Every row comes from one small tree of marks. Brackets hold a mark, then the marks that hang from it, in the order of their numbers. Every link used is in the known rows. Which tree was each row made from?
Each row is shifted at random along 5 fixed directions that mean nothing.
Known rows:
{z_85 {z_412 {z_627 z_42}} {z_857 {z_672 z_684}}}: [ 103  -32   99 -193 -174  -11  103  318 -123  223    7  186 -221   80
 -219  100  -92   86 -106    3  -37  333   17  -34  -13 -139   43  287
   59  -47   99 -206 -129   26   50  -14 -143  -62   26 -186  -25  103
  380  119   42  -62 -389  208 -221  -11 -112  -26   35   20  157  -59
   58   49  -31]
{z_857 {z_324 z_234 z_700}}: [ 207  -30   57   -1  -94  288   22   69 -182  -94   12  266  182   11
  -52  122   -3  -32   45   39  131  148  152 -191  -85 -264   51  247
 -134 -350  134  -87  -12   74 -122 -339 -306  -99 -289 -111 -247  157
   92  144  -81  111  174    6 -305   93  289  -76  133  119  -48  -95
   33 -144  154]
{z_777 {z_85 {z_412 z_42} {z_522 {z_234 z_925}}}}: [-113   85   45 -215 -102  224  309  126   68 -171   61  323   50   30
  -26  175   27  -86   40  253 -176   21  166  127 -202  -73   10  113
   42  -25 -212  181  -90 -137  -91   92 -144   24   51  -53 -138  164
    4   84   33   12   11   66 -215   78  216   18  -74   14 -116  -27
  -62   71  289]
{z_684 z_412 {z_522 z_777} {z_857 z_234}}: [-251 -141  157 -299   35   64   72   -4 -120  -27  156  323  -20   41
   70  255  179  -36 -120  397   81   30  295  -12 -247  -23   23   96
   64  153 -342  256   59 -299 -195  185 -167   84    1 -225  195   34
 -165  307  -23   57   42   79 -235   83  176 -137  168 -121 -216  -82
  -57  -35  273]
{z_684 z_522 {z_857 {z_234 {z_324 z_925}}}}: [ 592  -29 -104  354 -166  -83 -270  -85  -99  297  -64  156  155 -101
 -156   83 -318  116  -66 -285 -295 -103 -222  -98  121 -108  161  219
  -64 -320  166   80  -50   85  116 -118  114   76 -230  -20  170   34
  225  -97  -61 -316  -49  -77  163 -104  110 -196 -141  353   26  146
 -150 -191 -392]
{z_672 {z_684 z_522} {z_925 {z_42 z_412}}}: [ -73 -104 -116   67   49   81   86   88 -461  109 -193  221   43  157
   -3  -44  -50  198 -364 -139    1  160  115 -125 -164 -134  -96  353
 -175 -101  163    1 -208  101   22  -60 -225  -59  -15 -222 -236  144
  289   76 -136   33  -96 -177 -346 -203   22    0   81   -3   84  -91
 -228   35   26]
{z_700 {z_42 {z_925 z_324}}}: [  52  -74   16   93  131   61    7   26 -243 -132 -171  200  128  -16
  -52 -130  120  119   38   -2  110  175   62 -299  -25 -115   25  267
 -203 -152   51  -72  -44  133 -226  -90 -104   43 -189  -59 -124   83
  123  157 -130  180  248  -96 -219 -125  105 -120   75  112  -10 -210
 -256 -115   44]
{z_85 z_412 {z_522 {z_234 {z_324 z_925}} z_777} z_857}: [-196 -257  153    5  292 -109   37  -71 -326  -39  -55    9  -87   -6
  -12   -9  181  217 -414  220   -2   43  -98  -32   75  239  -58   11
  -44  300 -111  127  -78 -110 -137  567 -160   65  135 -197  241  -29
   24 -113   63  134 -148  169 -190   -7 -232  -70 -114 -162   65  -75
 -412   17  113]
{z_777 {z_85 {z_412 z_42}} z_522}: [  27  -88  149 -221   26   46  310  162    2   77  126  269   43  -20
  -82  307  -10  -27   22  408    6  407   28 -127   61 -223  141   70
   54  -63 -321  -44  -63 -271    7  116  -67 -137 -126  -15   12   78
  -83   90  216  -45 -144  307 -149  -31  102 -173 -138  -57 -141 -122
   32   19  133]
{z_672 {z_42 z_412} {z_627 {z_324 z_234 z_700}} z_925}: [-114 -108   30 -322 -145  328  169  131  400   21  307  196 -104  340
  130  258 -255 -241  152  410 -278 -318  391  468 -143   66   63  -67
  394   59 -275  -41   37 -171   66  264 -323  178  158 -301  -78  128
 -204 -356  -10  114 -211  367 -185  378  216  255 -285  -18  -51  173
  -22  -42  649]
{z_672 {z_627 z_42 z_324} z_925}: [ 237  107 -158   93 -177  148  -32  209 -425   30 -230  418  205  143
  -94  -76 -127   31   89 -304  113  262  161 -353 -218 -423   76  500
 -302 -394  310  -56  -64  252  -88 -668 -112  -57 -382 -129 -283  254
  346  295 -204  -17   92 -334 -213 -173  201 -164  250  247   47 -202
   41  -80 -147]
{z_857 z_85 z_234 {z_672 {z_627 {z_42 z_412}}}}: [-163 -287  211  133  194  -95  -22   39 -135  253   29  -53 -163  104
   59   -4  139   90 -240  265 -155  106  -16   70  -42   53   50  -12
   54  162 -227   45  -92 -237 -150  279   37  144  186 -196  447 -119
   -3   -4   52  -26 -339  249    3 -102 -154 -204 -219 -103  -33  -30
 -385   10  -14]
{z_672 {z_42 z_925} z_627 {z_684 z_522 z_857}}: [ 228 -118   32 -125  -33  -70   24  187  -75  351  103  325 -119  151
 -107  285 -265   42 -152  143  -51  296    1   -5   79 -129  172  210
  163  -67  -25 -125  -52  -75  234   75 -108   24 -119 -255   81   64
   70  -71   82 -118 -411  264  -64  -23  -48  -76 -140  -32   11   -3
  130  -46   22]
{z_412 {z_42 z_925} {z_627 {z_324 {z_234 {z_857 z_672}} z_700}}}: [ 446  110 -168  117 -138  240 -190  -27  -30  -48 -193  194  176 -103
 -178   28 -171  -64  229 -259 -126 -148  -31 -124    6  -55   28  360
 -166 -272  265   17   21   96 -118 -213  149  100 -129   84  -87   75
  150   48 -217 -181  189 -204  -26    4  344 -104   73  322   61  -89
 -115 -197 -163]
{z_627 {z_42 z_412} {z_324 z_672 z_700 z_925}}: [ -98 -226  124 -171  121  194   -4   -6   79  -28  129  -23   64   31
   50  145   84   -2  139  398   38   18  223  -96  171   55    2  -53
   21   53 -287  -91  130 -295 -199  469  -91   21  105  -50  126  -63
 -288 -177  -31  121  -24  193 -188  186  149  -74 -250  -52 -158  -52
 -218  -86  252]
{z_857 {z_234 z_925} z_324}: [ 422  101 -238  421 -282  108 -203  -40 -260   45 -276  202  240  -26
 -126 -204 -213  160  -35 -509 -257 -205 -101 -138 -171 -161   11  353
 -241 -447  369   96 -129  303  -57 -489  -50   68 -221   -1 -166  117
  483   51 -267 -153  204 -400  -67 -140  229  -77   91  379   57   86
 -234 -177 -269]
{z_925 {z_42 {z_412 z_627}} {z_324 z_234 z_672} z_700}: [-171 -143  200 -242   64  194  211   62  374 -145  138  167 -206  119
   89  121   59 -204   99  306 -280 -295  282  407 -117  181   -8  -55
  298  126 -199   11  -61  -93 -137  405 -239  291  268 -220  -17  134
  -55 -119 -106  176   47  319 -162  237  152  196  -75   31   37   53
 -360 -117  551]
{z_42 {z_412 z_627} {z_925 z_324 z_700}}: [ 578  -70 -167  580  209  -57 -222  -81 -253  355 -258  -36  158  -64
 -175   15 -290  166 -174 -232 -148  141 -443 -280  252  -41  205  211
 -162 -259  253 -118 -167  172  119 -150  163   50 -179   79  132  -18
  319 -121   23 -247  -32  123  156 -194  -64 -273  -84  144  246  -57
 -314 -228 -475]
{z_324 {z_234 z_857} z_700}: [ 383  -37  -30  -56 -227  111  -16  -45  380  161  173  234   36  -98
    7  362 -293  -75   86  203 -418 -321  -12  212  103  206  155  -75
  306  -10 -209  152   46 -235  110  249  -13  165  109  -93  285   82
  -25 -297    6 -190 -123  307  138  322  185   44 -210   67   61  228
 -148 -204   93]
{z_85 {z_412 z_627} z_522 {z_857 z_234 {z_324 z_925}}}: [ 320 -120   74  235  133   -9  -98   46 -438   73 -143    8   56  -13
 -195  -62  -30  140 -314 -138   71  250 -238 -165   92 -116   27  289
 -277 -150  265  -82 -143  209  -97  -48  -49  -96 -164  -66    4   13
  297   20   62   25  -84   77 -134 -137  -86 -179  -61  105  103 -148
 -157  -42 -215]
{z_42 {z_412 {z_627 {z_324 {z_672 z_684}}}} {z_925 z_700}}: [ 373 -198  -84  339  134  -49 -176  -46  -78  454 -109 -112   -8   -8
 -159  118 -248  160 -149  -32 -181   47 -298 -123  314   77  117   61
   86  -88   59 -189  -56  -92  145  221  126   72   36    9  249 -109
  109 -264   11 -257 -320  219   74  -55  -76 -189 -233   17  138   78
 -253 -186 -293]
{z_324 {z_234 z_857} {z_672 z_42 z_627 z_684} z_700 z_925}: [ 181 -265   30  231  414   25  -89   -9 -573  265 -167   62  115   -3
   -7  130   82  220 -340   96  336  452 -124 -460  308  -90  -12  298
 -393  -66  185 -172  -44  -52   -2   88  -89 -193 -163 -215   94    9
   23  -16  -26   16 -256   25 -211 -232 -177 -259    6 -172  109 -251
 -199 -108 -230]
{z_412 {z_42 {z_925 z_324}} z_627}: [ 145  -61   42 -357   69  126  170   21  511 -262   97  365  156 -107
    4  175   43 -247  524  460  -48 -105  251    9   75   50  115 -105
  167   40 -569   59  246 -287 -371  337  145  237    5  100  166   -1
 -361    0  -42  104  314  152   -2  174  432 -125 -141  -20 -327 -149
  -96 -251  371]
{z_684 {z_42 {z_925 z_700}} {z_857 z_234}}: [ 467 -141  110  391  244 -147 -245  -44 -232  458    7 -142  -75  -67
 -209  136  -92  243 -287   58   23  361 -468 -337  389   21  248  221
  -23 -148  140 -286 -118   69  126  116   -4   62 -175  -40  294 -168
  138 -123  166 -162 -220  384  101 -176 -229 -267 -270   21  108   26
 -174 -152 -389]
{z_42 z_412 {z_925 {z_324 {z_672 z_627}} z_700}}: [ 166 -111 -181  467  174   73 -183  -56 -490  135 -362   74  143   75
  -24  -80  -73  171 -277 -283 -105   -8 -144 -164  -12   53  -18  303
 -256 -115  314   64 -220  155   23 -119  -10   66   -7 -130  -14   81
  319   -2 -256  -81  -19 -158 -105 -155  -36 -167   73   67  238 -136
 -468 -146 -244]
{z_324 {z_672 z_42 z_627 {z_684 {z_857 z_234}}} z_700 z_925}: [  32 -234   20  245  230   -1 -118   48 -626  283 -222   72 -103  154
  -53    9   68  249 -537 -126  126  233 -113 -157   77   72  -83  376
 -225  -69  392 -153 -205  100   85   70 -239  -39    5 -378  -12   39
  227  -36 -165   33 -349    5 -289 -165 -241  -80   -6  -89  196 -100
 -360  -31  -79]
{z_42 {z_412 z_627} {z_925 {z_324 {z_672 {z_684 z_857}}} z_700}}: [-140 -196  159 -378  -20  184  143  122  292   32  257  136 -329  218
  -55  313  -71 -112  -45  414 -204 -238  196  408  -86  266   50  -88
  482  174 -212  -68  -13 -187   55  562 -315  251  304 -269   25   12
 -116 -225  -66  174 -214  524 -247  416   96  270 -142 -134  -15  162
 -143 -152  616]
{z_522 {z_85 {z_412 z_42} z_857} {z_234 {z_925 z_324}} z_777}: [ -57   13  152 -208 -112  -38  190  129  393   50  275  183 -303  113
  -87  194 -156  -82   40  330 -347 -100  -26  347  -79   98  207 -102
  383  115 -216   38  -49  -93  136  297 -232  247  102 -145  131   64
   93 -154  225  -35 -193  457  -15  214  -47  138 -127   28   33  229
  -94  -25  363]
{z_627 {z_42 z_412} {z_324 {z_672 {z_684 z_522}} z_700 z_925}}: [ 261 -184  186  168   90   58 -113  182 -508  450   63 -130  -89  123
 -236  129 -195  249 -322  -43  214  707 -149 -391  293 -451  128  326
 -167 -367  431 -523 -160  146  253  -72 -295 -294 -299 -110 -220    8
  251  -67  189  -69 -423  268 -267 -159 -181 -146 -139  121  142  -66
  141   50 -227]
{z_672 z_42 {z_684 z_412 {z_857 {z_234 {z_324 z_700}}}} z_925}: [ 170 -195 -167  127   -3   36  -54  -28  -94  389   54   34  -43  144
  -62  149 -224  132 -171  -19 -117 -171  -14  -47   81   44    7  189
   46 -109  -13 -133  -56  -54  153  132 -144   -6  -59 -183   54   -6
   58 -266  -53 -153 -282   47 -120  -75    6   36 -159   66   46  221
 -174 -125  -29]
{z_234 {z_324 z_672} {z_857 {z_85 z_522}}}: [ 117 -117  -47   25 -175   13  -46   14 -230   61  -76  331  -32  -96
  -50  101  -43  106 -180 -134 -309 -191   54   18 -140  120  -23  130
    6   10   23  292 -115 -118   -2  153   12   32   73 -108  179  139
  191  -56 -187  -94 -126  -88    1   54   72   -7   15  187  116   49
 -364 -126  -58]
{z_324 {z_672 {z_42 z_925} z_684}}: [  87   15 -166 -314 -312  247  110   53  482  -60   91  419  208  -17
   74  246 -176 -152  462  271 -245 -261  363  162  -29   18  -17    3
  222  -36 -444  153  189 -361  -59  128   26  117  111  -60   31   70
 -167 -100 -194 -143   14 -118 -119  218  449  -31 -106  -20 -263   73
   53 -172  282]
{z_777 {z_85 {z_412 {z_42 z_925}} {z_522 {z_234 {z_857 z_672}}}}}: [-124  -70  316 -236   45  118  184  237 -112   30  231    8 -282  116
 -170  187   39   50 -205  383  -11  391   -6   85  -34 -111  111  137
  140  101  -60 -131 -152  -51   36  298 -271  -33   67 -147  -67  -26
   77   23  232  127 -306  473 -280   59 -107   20 -213  -80  -13  -79
   83  113  249]
{z_672 {z_42 {z_412 {z_627 {z_324 z_234}}}} z_684 {z_925 z_700}}: [ 151 -144 -167    5  234  221  109  -84   37   34  -45  195  337    6
   71  188  -20 -120  278  264  194   -5  181 -289   92 -172   -4  143
 -146 -116 -333  -36  184 -239 -242  -93   97  -31 -210   34   42   27
 -295   34  -67  -83  135 -129 -145 -123  369 -245   52  -82 -206 -135
   -7 -220   16]
{z_522 z_85 {z_234 {z_324 z_672 z_700}} z_777}: [ 141 -170   68  220   58 -113  -75  -77   47  313   54  159  -32  -74
  -14  239 -104   44 -108  159 -266  -14 -169   31  170  105  196 -113
  209   -3 -106   92  -11 -279  153  195    2  142   -3 -110  405  -10
  -29 -153   84 -292 -253  208  126   69  -31 -257 -131    6   28  122
 -282 -159  -87]
{z_42 {z_412 z_627} {z_925 z_324}}: [ 175   40 -194  156   27  156  -34    1 -133  -92 -275  264  270   29
  -43  -53  -80   11   90 -123  -67  -81   68 -131 -170 -118   35  271
 -239 -199   44  151  -52   75 -172 -253   59   76 -127  -30 -120  127
  190  171 -193   14  269 -198 -125  -60  254 -127  169  120   16 -174
 -239 -158  -25]
{z_85 {z_412 z_42 z_627} {z_522 z_234}}: [  75   60 -126   67   96   55  131   18 -233 -141 -365  364  211  -99
  -32  -52   86    6  -69 -155  -64   59   67 -114 -150  -59  -91  362
 -299  -36   28  233 -128   12 -248 -128  152   17  -36  -41  -52  197
  215  285 -120  -97  144 -306 -122 -234  143 -224  159   65   78 -302
 -283   38 -135]
{z_700 {z_42 {z_412 z_627}} {z_925 {z_324 z_234 z_672}}}: [ 203   82 -104  158 -230  151  -70  -11  420   38  -67  175   59   28
  -18  -49 -287 -144  297 -152 -528 -413   75  373  -90   18   65  145
  141 -183   85   68  -78   93   57  -60   78  256   64  -82  -76  175
  207 -100 -166 -182   92  -34   50  113  228   45  -72  402  134  120
 -280 -107   83]
{z_324 {z_234 {z_522 z_777} {z_857 z_672}} z_700 z_925}: [ 347  -87  -66  268   26   99 -263 -202 -353  130 -101  118  221 -198
  -32  153 -162  145 -217  -65 -142   -2 -206 -184  155   55   22  112
 -168  -52  192  218    6 -100   46  113   73   -6  -19   17  231  -11
  106 -127  -83 -273  -26 -103   41   -3  100 -228  -10   94   75  -27
 -223 -168 -303]
{z_672 {z_42 z_412} z_627 z_684 {z_925 {z_324 z_234 z_700}}}: [ 415   54 -321  195 -242  238   39   54  204  263  -35  306  224  201
   18  199 -548 -138  190 -169 -326 -224   68  186  -53 -239   82  235
   41 -375  129  -35  -71   69  299 -454  -82   15 -194 -163 -217  242
  216 -219  -86 -341 -156 -104  -28    1  280   24    0  200  108  184
   78 -145  -18]
{z_672 z_627 {z_925 z_324 {z_700 z_42}}}: [  27 -111  -21  132   75   88   55  105 -385   -3 -155  295  -86  167
  -21  -68  -17   50 -244 -145  -71   37   39  -30 -145   63   15  266
   11  -96  285  -85 -211  275  -17  -82 -275  135  -32 -233 -169  210
  268  -13 -211  138   13   18 -219  -24   -2   49   49  112  202  -88
 -369 -113  151]
{z_700 {z_42 {z_412 z_627}} {z_925 {z_324 {z_234 z_522}}}}: [-191 -193   37    3  265   71   96 -163   47 -193 -117  147   66   -8
  116 -112  123  -34   -9  155 -219 -330  162  148  -99  184  -97   31
  -17  165 -184  201  -17  -81 -297  434   69  233  138  -75   86   91
 -141  -81 -144  152  215  -36  -75  -24  152   34  -92  128    5  -94
 -556  -52  272]
{z_627 {z_324 {z_234 z_522 z_857} {z_925 z_42}}}: [  25 -115   20   17   13   37  -23  -76 -170  -85 -108  150  -61   20
   10 -108  -13  133 -193 -128 -266 -311   76   42 -119  124  -83  164
  -75   22  144  170  -67   92 -123  299 -122  176   70 -156    1  131
  158 -182 -182  135   73  -97  -76  -33   45  199  -62  248  134   99
 -496  -83  113]
{z_700 {z_42 {z_412 z_627}} {z_925 {z_324 z_672}}}: [ 176 -173  249   92  149  -75  -39  160  106  295  157  -86 -227   70
 -161   20 -155   60   -9  205  -91  356 -116    8  267 -118  257   44
  172  -73   36 -412 -107  115  112  262 -111   53  -54  -91   36  -25
  148 -140  194   62 -220  539  -41    9 -207  -94 -277  145  135  -66
 -114  -68   55]
{z_627 {z_42 z_412 z_925} z_324}: [-140  -73 -125   91  -24   53  -78  -24 -158   -2 -252   29  -10  125
   -8 -212   -6  203 -118 -146 -251 -267   75  -13 -178  151  -88  227
  -69   18   57   88 -117   16 -144  165  -39  195  136 -142    5   37
  196  -87 -210   78   17 -136 -138  -32   19   98  -71  130  126   32
 -516    4   75]
{z_412 {z_42 {z_925 {z_324 {z_234 z_522} z_700}}}}: [ 207 -204   52  165  306   63  -34 -165 -176  -12  -92   11  106 -111
  -20   25   25  112 -148  112  -42   45 -133 -182  250   96  -13   74
 -110   -7    5  -51  -37  -37 -132  387   -9   74  -31   29   95  -29
  -98 -243   -5   49   52  112  -24  -96   47  -81 -244   48   44  -95
 -401 -107   17]
{z_85 z_522 {z_857 z_234 z_324}}: [ 369 -270  201  147  192 -179  -61    2 -300  163   24   27   33 -137
 -146   54   47  178 -194  107  165  394 -223 -339  296 -137  116  144
 -103  -62  -48 -176  -24    6 -146   87  -23  -80 -265  -29  268  -81
   80   -8  151   -5 -132  212  -30 -185 -100 -317 -147   -2  -33 -146
  -65 -132 -238]
{z_42 {z_412 z_627} {z_925 z_700}}: [-458 -163   43 -258  319  337  174  -24 -322 -385 -144  221   48  108
  118   50  384   -6 -244  382  163 -110  307  -17 -295  313 -161   96
  -75  262 -217  236  -42 -177 -430  411 -238  150  290 -191  -70   49
 -190  149 -256  448  270   74 -465  216  199   71  107 -314  -80 -291
 -478  -73  570]

Write each row's tree:
[ 226  -84 -231  -39 -151  184  -40 -144  208 -126 -111  412  441 -225
  106  212   13 -143  456   94 -152 -374  295 -138   69  115  -53   -2
  -22  -64 -418  311  247 -420 -298   73  268   87   14  100  277   82
 -290    9 -335 -223  255 -349   20  139  552 -301    3   90 -249  -48
 -260 -291  -41] : {z_627 {z_324 z_672 z_700}}
[  -6 -201  205 -153  227   25   62   45   37   65   79   60 -208   17
  -41  136   78   29 -174  397  -98   89  -70   35  156  324  108  -82
  279  201 -198 -109  -26 -165 -137  622  -93  255  250  -99  280  -81
 -134 -224   51  162 -136  513  -36  200  -66    9 -329 -163   20  -48
 -368 -102  285] : {z_412 {z_627 {z_42 {z_925 z_700}}}}
[ 319  -33 -242   82   53  172   68   46  -60  227  -70  262  228   30
  -37  234 -267  -29   64   73   22  148    2 -206   88 -152   89  212
  -63 -193  -84  -79   -6  -82   66 -199   32  -78 -147   -3  -51   80
   63  -33  -21 -215  -58   -9  -99  -84  207 -189   24  -59   -3  -91
   49 -181 -108] : {z_672 {z_42 {z_412 z_627}} z_684 {z_925 z_700}}
[-293 -169  -39  148  311  -40   54  -16 -652  -82 -430  219   18   46
   24 -149  422  169 -426  -96  116  -54   52 -227 -279  173 -173  356
 -386  152   73  282 -153  -50 -358   26   -7   49   45 -269  153  156
  124  325 -213  213    4 -211 -259 -188  -92 -118  282  -58  190 -235
 -702   34  -23] : {z_522 {z_85 {z_412 {z_627 {z_324 z_234}}} z_857}}
[-123  -96  191 -163   75   25  283  145 -203   15  115  284  -13  106
  -19  275   74  -15 -215  356   81  325   70  -12 -128 -197  117  137
    5   36 -188  125  -91 -166  -10  -28 -240  -88 -124 -237   11  135
    9  199  183   68 -188  255 -274   -3    7 -140   29 -150  -63 -118
   19   57  186] : {z_777 {z_522 {z_85 z_412 z_857} z_234}}
[ 191  121 -167 -159 -248  218   91   40  508 -150   14  378  225    5
  -10   86 -221 -273  569   48 -284 -349  294  153 -156 -106  108   89
  103 -204 -253  148  134  -81 -163 -147  125  196  -65   67  -87  172
  -22   46 -155 -103  341 -118  -15  156  516  -35   44  298 -159   32
  -58 -209  188] : {z_700 {z_925 {z_42 {z_412 {z_627 z_324}}}}}
[  79  -96 -108 -128  -66  107   73  -50  291   51  -19  237  245 -110
   51  150   36  -80  435  186  -41 -160  315 -172   51 -151  -65  102
  -56  -83 -437   63  218 -377 -249   71  169   14  -81   24  150   44
 -221  127 -136 -183   66 -249  -87  -97  375 -217   39   77 -238   -1
  -79 -142  -21] : {z_627 {z_324 z_234 {z_672 {z_684 {z_412 z_42}}}}}
[ 446  -69   67  367   56   65 -167    0 -248  273   22  -23  -13  -13
 -152  100 -161  109 -175 -102  -56  178 -278 -228  147 -159  196  217
 -171 -363  348 -159 -106  165  138 -180 -133  -54 -257  -48   21   48
  219 -137   99  -63  -82  228   24  -51  -41  -62  -73  274  184  119
 -216 -175 -230] : {z_627 {z_324 {z_234 {z_857 z_85}} z_700 {z_925 z_42}}}
[ 376 -211 -154  402  236  -10  -30 -149   30  316  -88  -57  227  -18
   20   81 -213  104   -9   17  -99  -18 -191 -178  332  -63   58   72
 -106 -179  -70 -151  -14  -61   65   47   57    7 -128  -11  144  -23
   16 -284   37 -230  -92   24   34 -212   55 -190 -179   29   39   95
 -278 -196 -239] : {z_672 z_684 {z_925 {z_42 z_412} {z_324 z_234 z_700}}}
[ 335  -62   96  -12  193  -23  -16   96    8  133  -12  126   37  -99
 -156  116  -48   51   41  263   84  425 -146 -268  275  -67  218   96
  -17  -63 -143 -203   25  -70 -107  199   78   48  -99   44  154  -73
  -10    5  148   28  -31  341    8  -38   -6 -249 -205  -60  -41 -235
  -71 -128  -39] : {z_412 {z_42 z_925} z_627}
[ 294  -26 -208  372  213   94  -99  -45 -390  155 -282  147  249  -54
  -63   12 -107  101 -140 -142   35  203 -174 -345   84  -49   73  332
 -286 -175  174  -23 -134  109  -37 -217  115  -35 -142   27  -10   78
  213   90  -88 -148  101  -99  -56 -193   59 -282   69   62  161 -243
 -273 -138 -316] : {z_672 {z_925 {z_700 {z_42 {z_412 z_627}}}}}
[ 116 -104   27  -14  165  103  162 -105 -124  -71   50  307  170 -161
   21  336   99  -25  -71  334  -45  -24  -53 -158   39  122   82   -6
   18   68 -303  296   32 -284 -161  232   37   66  -17   45  268   47
 -226   -3  -18  -78   85   85  -17   55  230 -187  -60 -109 -159  -42
 -195 -197   13] : {z_777 {z_85 {z_522 {z_234 z_857 {z_925 z_700}}}}}
[  49   34 -117 -214 -140  107  165   44  457 -101  -34  415  115  -14
   77  139 -126 -185  298  158 -370 -342  267  254 -163  107   46    8
  151   35 -374  271   41 -229 -150  137  119  235  169  -68  112  161
    7    7 -133  -85  158   -4   23  153  328   -2   -1   66  -69    0
 -257 -138  237] : {z_925 {z_42 {z_412 z_627}}}
[ 116 -239   77  254  208  -77  -22 -102  -87  118 -126   42  -41  -65
   15  -49   59  140 -182    8 -186  -77 -122  -51  176  203    6   78
   28   -9   48  -95 -119   13  -75  285  -62  152   30 -139  189   57
   59 -192  -56   18  -47  150    0  -62  -88  -50 -175  108  187   21
 -571  -97   -2] : {z_925 {z_324 z_234 {z_700 z_42}}}
[-209 -161  220 -190   51   15  284   94  -51  -34   71  331  -99   37
   55  200  176   -6 -212  383 -157   50  129  158 -150   91   41  -25
  241  142 -298  180  -92 -261 -120  297 -183  125  123 -241  166  109
 -112   46   28  107 -158  264 -164  111   51  -50 -136 -149  -92  -21
 -261   15  345] : {z_777 {z_85 {z_522 z_234}}}
[ 339    4 -152  246  -15  236 -180  -56 -142  158  -38   17  254  -59
  -52  112 -219   57   87  -45    1  100  -42 -237  136 -176   71  323
 -244 -226  136  -54  -31   33   53 -226   18 -130 -179   10  -73   26
  146  -17  -49 -199   33  -72 -117  -79  156 -203   10  162   79  -97
   -2 -132 -256] : {z_324 {z_234 {z_857 {z_672 {z_42 z_412}}}} {z_700 z_925}}
[  20   80 -162  146  -91  242   97  -85   93 -157  -83  314  235   -6
   39   92  -55 -139  174  -45 -280 -362  111   86 -225    3   16  134
  -64 -206  -39  305  -18  -46  -74 -196  -16  116  -65  -16  -90  211
   37   54 -147 -145  259 -235  -93   70  367  -46   87  234  -41  100
 -278 -125   55] : {z_522 {z_85 z_412} {z_234 {z_324 {z_925 {z_700 z_42}}}}}
[ 431    0  -86  -86 -226   75  -51   96  493  182  174  316  203  -36
   -3  275 -365 -191  499  275 -275   11  112   93  198 -114  234  -59
  248  -84 -421   23  194 -282   33   28  223  133  -28   32  288  -30
 -123 -156   10 -319 -135  121  174  115  305 -295 -301   54 -237    3
  187 -214  -54] : {z_857 {z_672 {z_42 z_925} z_627}}
[ -22 -183  243  -95  -59   29   92  210  -25  106  108  109 -392  151
  -77   29  -41   83 -246   42 -239   62   78  222   29  131   50   62
  292  -19  199 -275 -233  153  128  350 -460  137  179 -301 -127  132
  281 -246  -54  196 -245  420 -222  169 -161  229 -191  110  238  103
 -365  -47  373] : {z_925 z_42 {z_324 z_672 z_700}}
[ 212  -92 -137   81  119   71  -23  -89 -235  -88 -142  216  161 -134
  -58   20   23  151  -26  -90    4 -107   -4 -352  102  111  -11  183
 -260  -89   28   86   -7   23 -176  180  -32   17  -87   47   17   86
   89  -97 -200   48  238 -167  -94  -63  140  -18   40  141   35  -68
 -392 -242  -78] : {z_234 {z_324 z_700} z_857 {z_925 z_42}}
[ 225 -212  242    1  122    6  -27   41   98  358  313   76 -148   63
   25  343 -287  -50 -182  408 -206  270 -127  198  351   29  224 -176
  322  117  -75 -144  -14 -180  289  471 -166  104  101 -179  292  -28
  -80 -421  235 -165 -467  561   98  152 -146 -113 -401  -85   53   60
  -27  -78  125] : {z_324 {z_234 {z_522 z_777}} {z_672 z_627 {z_925 z_42}} z_700}
[  32 -137   45 -434 -130  232  135  136  226   47  289  323   44   24
  -54  406  -31 -126  316  366  136   46  394 -147   18 -209   41  100
   74 -142 -325 -108  189 -318  -65  112 -163 -151 -157  -51  -51   64
 -212   67  -25  -26  -17   64 -276  154  379  -36   59   17 -275   40
  254 -180  234] : {z_234 {z_857 {z_324 {z_672 {z_684 z_42 z_412}} z_700}}}
